Here is a tiny trained network, its code and every weight. The questions are about switching its units off for an input and a class, where a switched-off unit gives its printed mean instead of its output.

import numpy as np


def w(rows, s, z=0):
    codes = np.array(rows[::2]) - 128.0
    scale = np.full(codes.shape[1], s)
    scale[-1] = z or s
    return codes * scale


def f(y):
    return np.maximum(y, 0)


def log_softmax(a):
    a = a - a.max(-1, keepdims=True)
    return a - np.log(np.exp(a).sum(-1, keepdims=True))


def net(x, mask):
    res = np.array(x, float).reshape(1, 5) / 4 @ E
    y = f(res @ A[0][:, :-1].T + A[0][:, -1])
    res = res + np.where(mask, y, B[0][:, -1]) @ B[0][:, :-1]
    return log_softmax(res[-1] @ U[:, :-1].T + U[:, -1])


A, B = {}, {}
E = w([
[136,101,160,254],'x0',
[127,128,128,128],'x1',
[219,86,203,87],'x2',
[195,105,21,149],'x3',
[84,26,127,95],'x4',
],0.0091)
A[0] = w([
[140,183,155,151,102],'N0',
[186,126,165,104,16],'N1',
[95,143,166,158,73],'N2',
[169,104,95,135,45],'N3',
[118,145,182,227,106],'N4',
[142,130,127,57,138],'N5',
[116,109,136,83,45],'N6',
[180,83,172,183,121],'N7',
[93,148,179,119,82],'N8',
[2,133,54,155,58],'N9',
[160,198,163,126,63],'N10',
[109,152,179,107,57],'N11',
[138,119,124,81,129],'N12',
[184,126,70,136,74],'N13',
[126,168,127,68,72],'N14',
[59,26,126,126,105],'N15',
[189,121,162,125,108],'N16',
[92,157,104,141,39],'N17',
[74,181,90,141,51],'N18',
[117,60,142,188,76],'N19',
[81,37,124,123,27],'N20',
[42,162,190,97,40],'N21',
[183,210,142,171,18],'N22',
[24,149,86,151,73],'N23',
[115,149,91,84,54],'N24',
[93,137,188,134,54],'N25',
[175,122,153,110,39],'N26',
[105,153,157,124,57],'N27',
[128,215,137,146,72],'N28',
[131,122,90,145,177],'N29',
[177,110,25,129,79],'N30',
[207,45,182,78,55],'N31',
[125,117,146,179,2],'N32',
[141,127,79,45,42],'N33',
[159,121,163,116,47],'N34',
[163,213,113,153,53],'N35',
[157,127,104,132,52],'N36',
[145,127,80,127,56],'N37',
[91,173,128,43,51],'N38',
[147,102,153,115,81],'N39',
],0.015,0.0074)
B[0] = w([
[115,119,129,79,184],'N0',
[169,123,145,151,170],'N1',
[110,122,122,137,169],'N2',
[62,80,177,146,160],'N3',
[115,148,70,141,249],'N4',
[102,166,83,161,220],'N5',
[125,127,119,126,154],'N6',
[113,158,76,160,232],'N7',
[73,60,174,172,178],'N8',
[179,151,169,150,240],'N9',
[146,94,127,92,186],'N10',
[122,101,131,163,166],'N11',
[127,149,98,155,187],'N12',
[77,93,159,135,201],'N13',
[120,112,50,161,184],'N14',
[158,127,112,5,244],'N15',
[160,149,173,148,200],'N16',
[162,127,143,144,150],'N17',
[190,132,159,144,181],'N18',
[122,152,71,160,203],'N19',
[152,95,101,44,196],'N20',
[103,83,140,158,204],'N21',
[143,103,100,72,205],'N22',
[193,154,170,183,213],'N23',
[133,133,112,153,169],'N24',
[87,103,128,148,175],'N25',
[187,132,162,157,160],'N26',
[104,89,129,126,145],'N27',
[154,94,128,68,193],'N28',
[93,149,151,123,198],'N29',
[80,71,182,163,243],'N30',
[170,157,161,159,255],'N31',
[134,121,78,167,148],'N32',
[126,139,99,166,210],'N33',
[155,135,138,162,155],'N34',
[150,105,115,30,204],'N35',
[111,99,142,115,144],'N36',
[114,117,132,151,160],'N37',
[117,130,87,156,202],'N38',
[162,135,125,133,160],'N39',
],0.011,0.0083)
U = w([
[189,165,192,120,91],'0',
[70,67,177,115,96],'1',
[119,168,53,123,84],'2',
[159,105,124,9,106],'3',
[107,163,154,88,251],'4',
],0.014,0.019)

Each question gives the input, the list of numbers given to net, and the class t.
The units are the neurons (one row each of A and B). Each row of codes is followed by its name. A weight is (code - 128) times the scale printed after its matrix; where a second scale follows, it is the last column's (A, B and U).
mask holds one flag per neuron, in row order. A switched-off neuron (its flag False) gives its mean, the last column of its row in B, instead of its output. The means were averaged over made-up inputs and are rounded, as every weight is.
A unit's drop is (log p(t) with every unit on - log p(t) with that unit switched off) / (log p(t) with every unit on - log p(t) with every unit switched off).
The circuit of an input: a set's keep is (log p(t) with only the set's units on - log p(t) with every unit switched off) / (log p(t) with every unit on - log p(t) with every unit switched off). Starting from the 12 units with the biggest drops (on a tie, the unit counted first), units are removed one at a time, each time the one whose removal leaves the highest keep (on an exact tie, the one counted first), for as long as the keep stays at least 0.8.
units of the circuit, in order: the units of the circuit, biggest drop first
most important unit: the unit with the biggest drop
top k neurons: the k neurons with the biggest drops, biggest first
drop of u: that unit's drop, to one decimal
input [-1,-4,-5,3,-6], class 3: units of the circuit, in order : N35; N28
input [5,7,-7,-4,8], class 3: top neuron : N15
input [-4,2,-1,-1,-4], class 2: top 2 neurons : N15; N14
input [5,8,-8,7,-4], class 0: top 3 neurons : N9; N23; N18
input [8,-4,7,0,6], class 2: top 2 neurons : N7; N19
input [7,3,3,-4,-4], class 2: units of the circuit, in order : N4; N7
input [-2,-7,-1,7,-6], class 1: units of the circuit, in order : N30; N13
input [0,3,6,-7,8], class 3: top 3 neurons : N15; N20; N30
input [-5,0,0,-4,-5], class 2: top 4 neurons : N14; N38; N15; N30
input [-5,-6,-7,-7,6], class 0: top 2 neurons : N23; N9
input [-7,-3,3,-7,-6], class 1: units of the circuit, in order : N8; N21
input [-6,-6,-4,1,3], class 2: units of the circuit, in order : N38; N33
input [5,-5,1,1,-3], class 2: units of the circuit, in order : N4; N7
input [-4,5,0,5,5], class 1: units of the circuit, in order : N30
input [-8,-7,2,-8,6], class 1: top 4 neurons : N21; N8; N4; N7
input [-7,-6,0,1,-6], class 2: top 2 neurons : N14; N15
input [-6,7,-4,6,-8], class 3: top 3 neurons : N35; N28; N22
input [-8,2,6,4,-3], class 2: top 3 neurons : N5; N14; N33
input [2,7,7,8,2], class 1: top 2 neurons : N30; N3
input [-3,0,0,-7,4], class 1: units of the circuit, in order : N21
input [5,-5,3,3,6], class 3: top 3 neurons : N15; N20; N5
input [5,-3,-8,-7,-3], class 0: top 3 neurons : N23; N9; N18
input [3,-2,7,8,-1], class 1: top 3 neurons : N30; N3; N13
input [-1,6,2,7,1], class 1: drop of N30 : 0.1
input [-2,-2,-7,3,-7], class 0: drop of N18 : 0.3
input [-2,5,-1,7,0], class 1: drop of N30 : 0.1
input [0,3,-5,4,-8], class 3: most important unit : N35
input [-5,2,5,-5,0], class 0: drop of N4 : 0.4
